Below are the code and all the weights of a small trained network. Each question names an input and a class and asks about switching units off, where a switched-off unit gives its printed mean instead of its output.

import numpy as np


def w(rows, s, z=0):
    codes = np.array(rows[::2]) - 128.0
    scale = np.full(codes.shape[1], s)
    scale[-1] = z or s
    return codes * scale


def f(y):
    return np.maximum(y, 0)


def log_softmax(a):
    a = a - a.max(-1, keepdims=True)
    return a - np.log(np.exp(a).sum(-1, keepdims=True))


def net(x, mask):
    res = np.array(x, float).reshape(1, 3) / 4 @ E
    y = f(res @ A[0][:, :-1].T + A[0][:, -1])
    res = res + np.where(mask, y, B[0][:, -1]) @ B[0][:, :-1]
    return log_softmax(res[-1] @ U[:, :-1].T + U[:, -1])


A, B = {}, {}
E = w([
[2,213,171,113,130,229,60,132],'x0',
[95,20,115,187,19,153,139,219],'x1',
[104,137,108,81,47,203,182,14],'x2',
],0.0087)
A[0] = w([
[44,168,137,131,145,187,87,162,109],'n1',
[205,91,131,130,120,100,141,102,85],'n2',
[138,120,131,119,40,175,151,1,104],'n3',
[147,124,120,144,129,124,136,125,95],'n4',
[112,88,139,123,84,140,134,166,78],'n5',
[187,112,128,130,138,105,145,108,94],'n6',
[140,132,132,125,171,106,82,200,92],'n7',
[124,153,130,118,182,103,128,78,77],'n8',
[126,112,136,135,98,135,127,153,248],'n9',
[155,156,145,116,181,132,116,96,44],'n10',
[140,126,132,124,112,140,134,79,72],'n11',
[83,161,138,124,145,170,105,138,62],'n12',
[149,163,130,120,198,118,123,67,172],'n13',
[135,136,143,143,209,107,105,232,102],'n14',
[116,124,128,132,104,143,154,112,85],'n15',
[179,104,107,126,107,81,158,116,118],'n16',
[112,94,127,139,41,146,127,204,63],'n17',
[122,134,151,137,159,117,133,171,86],'n18',
],0.021,0.014)
B[0] = w([
[126,125,222,110,125,100,134,119,242],'n1',
[108,124,203,131,138,100,131,100,192],'n2',
[61,135,54,107,143,55,133,135,251],'n3',
[103,114,145,131,124,135,132,104,138],'n4',
[123,125,112,183,129,167,124,73,178],'n5',
[113,125,186,131,122,122,130,119,177],'n6',
[72,130,86,114,135,93,131,118,193],'n7',
[136,116,113,177,118,183,122,103,183],'n8',
[244,121,97,51,109,177,110,252,220],'n9',
[139,136,110,194,135,169,123,74,169],'n10',
[95,129,102,140,134,110,139,106,152],'n11',
[109,116,202,144,130,105,134,100,183],'n12',
[204,122,92,134,113,197,118,171,238],'n13',
[79,137,59,111,133,70,145,126,227],'n14',
[96,127,110,138,136,115,135,118,147],'n15',
[113,140,204,114,125,117,125,120,201],'n16',
[127,139,110,227,141,188,129,38,218],'n17',
[90,122,108,121,129,109,125,116,157],'n18',
],0.034,0.02)
U = w([
[74,149,61,117,169,73,140,162,80],'0',
[160,134,108,209,145,186,106,120,95],'1',
[116,124,242,123,149,95,131,135,101],'2',
[202,131,108,70,128,141,95,254,254],'3',
],0.016,0.0086)

Each question gives the input, the list of numbers given to net, and the class t.
The units are the neurons (one row each of A and B). Each row of codes is followed by its name. A weight is (code - 128) times the scale printed after its matrix; where a second scale follows, it is the last column's (A, B and U).
mask holds one flag per neuron, in row order. A switched-off neuron (its flag False) gives its mean, the last column of its row in B, instead of its output. The means were averaged over made-up inputs and are rounded, as every weight is.
A unit's drop is (log p(t) with every unit on - log p(t) with that unit switched off) / (log p(t) with every unit on - log p(t) with every unit switched off).
The circuit of an input: a set's keep is (log p(t) with only the set's units on - log p(t) with every unit switched off) / (log p(t) with every unit on - log p(t) with every unit switched off). Starting from the 12 units with the biggest drops (on a tie, the unit counted first), units are removed one at a time, each time the one whose removal leaves the highest keep (on an exact tie, the one counted first), for as long as the keep stays at least 0.8.
units of the circuit, in order: the units of the circuit, biggest drop first
k most important neurons: the k neurons with the biggest drops, biggest first
drop when u is switched off: that unit's drop, to one decimal
input [-3,-3,1], class 3: 2 most important neurons -> [n17; n1]
input [6,5,4], class 2: units of the circuit, in order -> [n1]
input [1,-1,-3], class 3: units of the circuit, in order -> [n3; n17]
input [-6,-1,5], class 2: 2 most important neurons -> [n16; n2]
input [0,3,-1], class 3: 3 most important neurons -> [n9; n10; n8]
input [0,-4,-3], class 1: 4 most important neurons -> [n9; n3; n10; n13]
input [-2,7,7], class 0: 2 most important neurons -> [n3; n13]
input [-8,7,8], class 0: 3 most important neurons -> [n3; n1; n12]
input [8,3,7], class 2: 3 most important neurons -> [n1; n12; n14]
input [3,-3,-2], class 3: 4 most important neurons -> [n17; n5; n3; n2]
input [-6,5,-5], class 2: 4 most important neurons -> [n3; n16; n2; n13]
input [2,7,-6], class 1: 3 most important neurons -> [n17; n3; n5]
input [-6,-6,-4], class 1: 3 most important neurons -> [n13; n1; n8]
input [5,0,8], class 0: units of the circuit, in order -> [n3]
input [2,-1,0], class 3: drop when n17 is switched off -> 0.1
input [0,-5,0], class 1: drop when n9 is switched off -> 4.6
input [7,6,-2], class 2: drop when n12 is switched off -> 0.9
